Below is a small trained network, with its code and all its weights. Each question gives an input and a class and asks what happens when units are switched off, that is, made to give their printed mean instead of their output.

import numpy as np


def w(rows, s, z=0):
    codes = np.array(rows[::2]) - 128.0
    scale = np.full(codes.shape[1], s)
    scale[-1] = z or s
    return codes * scale


def norm(h):
    return h / np.sqrt((h * h).mean(-1, keepdims=True) + 1e-5)


def f(y):
    return np.maximum(y, 0)


def log_softmax(a):
    a = a - a.max(-1, keepdims=True)
    return a - np.log(np.exp(a).sum(-1, keepdims=True))


def net(x, mask):
    res = np.array(x, float).reshape(1, 6) / 4 @ E
    u = 0
    for l in range(2):
        y = f(norm(res) @ A[l][:, :-1].T + A[l][:, -1])
        res = res + np.where(mask[u : u + 15], y, B[l][:, -1]) @ B[l][:, :-1]
        u += 15
    return log_softmax(norm(res)[-1] @ U[:, :-1].T + U[:, -1])


A, B = {}, {}
E = w([
[150,158,183,50,104,119],'x0',
[67,223,137,125,178,147],'x1',
[44,177,67,141,38,92],'x2',
[178,157,195,224,122,170],'x3',
[174,152,176,162,137,3],'x4',
[67,33,209,107,157,163],'x5',
],0.0073)
A[0] = w([
[188,97,165,115,178,110,144],'L0N0',
[113,71,139,149,169,94,191],'L0N1',
[121,126,179,244,160,134,50],'L0N2',
[133,69,185,77,139,132,87],'L0N3',
[41,206,64,152,101,124,211],'L0N4',
[64,110,124,136,121,64,8],'L0N5',
[71,137,199,92,153,134,89],'L0N6',
[169,138,130,115,137,234,137],'L0N7',
[136,156,150,190,219,151,49],'L0N8',
[131,171,104,149,134,172,4],'L0N9',
[124,171,178,168,175,145,149],'L0N10',
[189,102,90,146,102,114,95],'L0N11',
[139,196,47,186,177,86,46],'L0N12',
[160,82,136,108,149,95,83],'L0N13',
[178,127,104,115,161,218,85],'L0N14',
],0.011,0.0039)
B[0] = w([
[63,152,66,106,84,145,211],'L0N0',
[132,51,141,85,122,164,198],'L0N1',
[171,2,236,179,110,203,178],'L0N2',
[159,217,201,45,100,54,194],'L0N3',
[91,151,188,28,41,152,254],'L0N4',
[77,65,145,155,179,221,153],'L0N5',
[163,185,42,225,158,116,171],'L0N6',
[96,181,130,162,169,211,195],'L0N7',
[71,78,151,157,105,104,171],'L0N8',
[97,80,176,126,105,102,145],'L0N9',
[130,80,188,196,176,42,181],'L0N10',
[174,241,73,151,127,148,179],'L0N11',
[193,228,185,30,50,74,199],'L0N12',
[120,68,183,49,69,105,174],'L0N13',
[128,96,162,93,145,229,179],'L0N14',
],0.007,0.0073)
A[1] = w([
[179,113,147,232,129,145,46],'L1N0',
[231,144,108,161,77,179,155],'L1N1',
[112,68,67,138,122,142,149],'L1N2',
[123,83,152,113,108,46,116],'L1N3',
[172,197,65,111,113,9,100],'L1N4',
[179,131,175,146,142,140,132],'L1N5',
[186,148,152,98,53,6,163],'L1N6',
[76,112,92,123,127,111,74],'L1N7',
[154,191,158,87,143,204,76],'L1N8',
[26,154,99,228,121,164,3],'L1N9',
[163,61,107,97,136,86,7],'L1N10',
[167,68,111,73,160,80,108],'L1N11',
[72,112,171,151,163,118,179],'L1N12',
[190,122,88,208,109,133,38],'L1N13',
[167,150,112,17,129,121,61],'L1N14',
],0.013,0.0037)
B[1] = w([
[117,93,129,153,103,85,157],'L1N0',
[87,189,66,177,127,50,182],'L1N1',
[118,191,121,103,119,91,142],'L1N2',
[134,178,112,125,98,123,178],'L1N3',
[245,180,199,77,169,67,195],'L1N4',
[88,126,94,143,131,93,165],'L1N5',
[183,223,161,99,157,111,251],'L1N6',
[111,160,102,118,55,144,138],'L1N7',
[88,102,112,106,130,96,193],'L1N8',
[168,78,146,84,89,117,143],'L1N9',
[201,143,160,113,119,124,148],'L1N10',
[209,123,201,142,115,120,164],'L1N11',
[172,144,84,131,146,105,166],'L1N12',
[87,139,129,162,173,104,139],'L1N13',
[165,72,134,155,63,118,210],'L1N14',
],0.012)
U = w([
[181,136,85,159,155,164,2],'0',
[151,14,170,156,142,152,166],'1',
[160,140,90,152,162,148,27],'2',
[76,110,121,99,250,160,79],'3',
[56,129,107,86,64,158,151],'4',
[111,149,14,161,151,126,86],'5',
[198,208,168,101,111,69,159],'6',
[92,132,128,230,152,63,159],'7',
],0.022,0.012)

Each question gives the input, the list of numbers given to net, and the class t.
The units are the neurons (one row each of A and B). Each row of codes is followed by its name. A weight is (code - 128) times the scale printed after its matrix; where a second scale follows, it is the last column's (A, B and U).
mask holds one flag per neuron, layer by layer. A switched-off neuron (its flag False) gives its mean, the last column of its row in B, instead of its output. The means were averaged over made-up inputs and are rounded, as every weight is.
A unit's drop is (log p(t) with every unit on - log p(t) with that unit switched off) / (log p(t) with every unit on - log p(t) with every unit switched off).
The circuit of an input: a set's keep is (log p(t) with only the set's units on - log p(t) with every unit switched off) / (log p(t) with every unit on - log p(t) with every unit switched off). Starting from the 12 units with the biggest drops (on a tie, the unit counted first), units are removed one at a time, each time the one whose removal leaves the highest keep (on an exact tie, the one counted first), for as long as the keep stays at least 0.8.
circuit, biggest first: the units of the circuit, biggest drop first
k most important neurons: the k neurons with the biggest drops, biggest first
k most important neurons of layer l: the k neurons of layer l with the biggest drops, biggest first
drop of u: that unit's drop, to one decimal
input [6,5,4,6,-5,-6], class 4: circuit, biggest first : (L1N4, L0N3, L1N6)
input [0,-7,-3,-6,-6,-2], class 4: circuit, biggest first : (L1N6, L1N4)
input [4,-4,8,-4,-1,1], class 4: circuit, biggest first : (L0N5, L1N4, L0N12)
input [5,6,7,5,-6,-6], class 4: circuit, biggest first : (L1N4, L1N6)
input [4,-1,-5,-6,-4,-1], class 1: most important neuron : (L1N6)
input [5,-2,-4,0,-6,6], class 4: circuit, biggest first : (L1N4, L1N6)
input [-6,-3,-1,1,1,3], class 1: 2 most important neurons of layer 0 : (L0N2, L0N1)
input [-4,-8,-6,-7,-5,-7], class 5: 2 most important neurons of layer 0 : (L0N11, L0N14)
input [-4,-1,-1,3,-7,0], class 1: 3 most important neurons of layer 1 : (L1N6, L1N9, L1N3)
input [-2,-3,-5,3,2,7], class 1: 2 most important neurons : (L1N6, L0N2)
input [4,4,-8,-1,0,0], class 3: 3 most important neurons of layer 1 : (L1N6, L1N4, L1N1)
input [5,-2,-6,3,-3,-6], class 7: 2 most important neurons : (L1N1, L0N4)
input [-4,3,-8,0,-8,6], class 3: drop of L1N14 : 0.2
input [3,-2,-1,-7,-6,-7], class 4: most important neuron : (L1N6)
input [6,-4,-6,7,-3,5], class 1: drop of L1N6 : 0.6
input [-1,-3,-6,-3,-1,0], class 1: drop of L1N6 : 0.2
